a =
array([[ -4,  -3,   4,  -5, -16, -11],
       [ -4,  -1,   3,  -4, -16, -10],
       [  5,   1,  -4,   6,  15,  11],
       [ -5,  -3,   3,  -4, -16, -11],
       [-13,  -9, -27,  -7,   0,  -1],
       [ 11,   9,  24,   6,  -2,   1],
       [-12,  -7, -27,  -7,   1,  -1],
       [ 12,  10,  26,   6,  -1,   0],
       [ 21,  10,  28,  34, -21,   1],
       [ 18,   8,  28,  27, -27,  11],
       [ 21,  14,  25,  35, -13,  -7]])
Indices start at 1.
(1, 1) => -4
(10, 5) => -27
(3, 2) => 1
(7, 2) => -7
(6, 5) => -2
(7, 5) => 1
(9, 6) => 1
(11, 5) => -13
(4, 6) => -11
(1, 6) => -11
(7, 4) => -7
(10, 1) => 18
(8, 4) => 6
(2, 3) => 3
(5, 4) => -7
(6, 2) => 9
(9, 4) => 34
(11, 6) => -7
(5, 1) => -13
(3, 4) => 6
(6, 3) => 24
(6, 6) => 1
(4, 4) => -4
(5, 3) => -27
(7, 6) => -1
(10, 3) => 28
(2, 1) => -4
(11, 1) => 21

X =
[[-220 -156 -374 -371 -307 -204 -682 -120 -302 -297  -17]
 [  45 -347  448 -598  574  628 -615 -532  369 -229 -609]
 [-343 -118  488 -259  308  416  310 -314   67  139 -166]
 [ 371 -586 -164  354 -182  277  583 -414 -273  519  174]
 [ 418  539    0  176 -633 -317 -347  614  193  614 -202]
 [-333  603 -616  117  595  242   32  185  190 -679 -209]
 [-659  619 -233  567 -264 -577  243  267 -316   32 -408]
 [ 165  -15 -299  203  568 -325  213 -249 -528  441  595]
 [-649 -142 -585  197 -422  562 -354   96  311 -280  249]
 [-225  470  124   45  471   36 -112 -346 -581  288  -23]
 [ 588 -117  -58  373  624 -151 -179  590  521 -516  537]]
Rows and columns are counted from 1.
(1, 1) => -220
(4, 4) => 354
(2, 3) => 448
(5, 10) => 614
(6, 4) => 117
(10, 3) => 124
(4, 8) => -414
(2, 4) => -598
(3, 11) => -166
(7, 1) => -659
(3, 7) => 310
(2, 9) => 369
(1, 5) => -307
(2, 5) => 574
(7, 10) => 32
(3, 6) => 416
(10, 11) => -23
(4, 7) => 583
(6, 11) => -209
(5, 11) => -202
(5, 1) => 418
(10, 1) => -225
(8, 10) => 441
(2, 11) => -609
(6, 8) => 185
(8, 6) => -325
(5, 2) => 539
(10, 5) => 471
(9, 3) => -585
(7, 8) => 267
(7, 11) => -408

M =
[[-19   2 -22   4]
 [ -7  -2  -4   3]
 [-13 -16 -14 -23]
 [-12   8  -2 -10]
 [-15   9 -22   9]
 [-35  15 -14  14]
 [ -5 -25  29 -31]
 [ -4  -7  -5  -1]
 [-35 -38   1 -38]]
Rows and columns are counted from 1.
row 1 col 1 => -19
row 9 col 2 => -38
row 1 col 4 => 4
row 8 col 1 => -4
row 3 col 2 => -16
row 1 col 3 => -22
row 2 col 4 => 3
row 3 col 4 => -23
row 2 col 1 => -7
row 8 col 4 => -1
row 1 col 2 => 2
row 2 col 2 => -2
row 4 col 1 => -12
row 6 col 4 => 14
row 5 col 1 => -15
row 5 col 3 => -22
row 6 col 2 => 15
row 4 col 4 => -10

A =
[[3 4 3 3 4 4 4 3 3 3 3 3 3 3]
 [4 3 3 3 3 4 4 3 4 4 3 3 4 3]
 [4 3 4 4 4 4 4 3 3 4 3 3 3 3]
 [0 4 4 4 4 3 4 3 2 4 7 2 4 7]
 [4 3 2 3 3 4 4 3 4 5 2 2 3 2]]
Indices start at 1.
(1, 1) -> 3
(2, 3) -> 3
(5, 4) -> 3
(1, 6) -> 4
(4, 9) -> 2
(2, 1) -> 4
(3, 14) -> 3
(2, 10) -> 4
(1, 4) -> 3
(4, 8) -> 3
(5, 3) -> 2
(1, 14) -> 3
(4, 10) -> 4
(5, 5) -> 3
(5, 1) -> 4
(1, 12) -> 3
(2, 9) -> 4
(5, 13) -> 3
(4, 6) -> 3
(5, 10) -> 5
(3, 11) -> 3
(4, 12) -> 2
(3, 4) -> 4
(1, 5) -> 4
(4, 1) -> 0

arr =
array([[  2, -12, -11,  -7,   4, -11,   3,   2,  -3,   9,   6, -10,   0,
         15,  -7,  30],
       [ -3,   6,  10,   1,  -7,  -3,  16,  -6,   9,  21,   7,   9,  18,
        -10, -19,   0],
       [  6,  16,  20,  13,   6,   0, -13,  -3,  21,   9,   0,   3, -13,
        -19,  -3,  -3]])
Rows and columns are counted from 1.
(1, 1)	2
(1, 8)	2
(3, 9)	21
(2, 10)	21
(1, 3)	-11
(3, 3)	20
(3, 12)	3
(2, 7)	16
(3, 4)	13
(3, 16)	-3
(1, 5)	4
(3, 8)	-3
(2, 6)	-3
(1, 10)	9
(1, 12)	-10
(1, 9)	-3
(2, 1)	-3
(3, 5)	6
(1, 2)	-12
(2, 4)	1
(2, 14)	-10

m =
 -7   -2  -11    3  -16  -18   -3    4   -1   11    3   14   13
 10    2   27    7   30   12    4    6  -11    1   -1   -1    1
 18   12   25    1   26   15   -1   -5    2   -8   -8  -11   -8
 18    8   22   -4   23   12   -4   -5    8  -10  -12  -15  -15
  8   -1   12    1   17   15    5    2    0   -8   -1  -10   -9
 -3   -3  -14   -9  -14   -2   -3   -4   15   -7   -4   -9  -13
 -5   -1  -16   -5  -17  -13   -5   -2    5    2   -1    5    3
Indices start at 1.
(1, 1) => -7
(7, 12) => 5
(4, 3) => 22
(1, 10) => 11
(3, 10) => -8
(7, 5) => -17
(7, 9) => 5
(6, 10) => -7
(5, 5) => 17
(3, 3) => 25
(2, 8) => 6
(5, 7) => 5
(5, 13) => -9
(6, 8) => -4
(1, 2) => -2
(5, 4) => 1
(7, 1) => -5
(6, 6) => -2
(7, 10) => 2
(1, 5) => -16
(6, 5) => -14
(7, 8) => -2
(1, 12) => 14
(6, 4) => -9
(5, 11) => -1
(6, 2) => -3
(2, 5) => 30
(4, 2) => 8
(6, 11) => -4
(1, 8) => 4
(1, 9) => -1
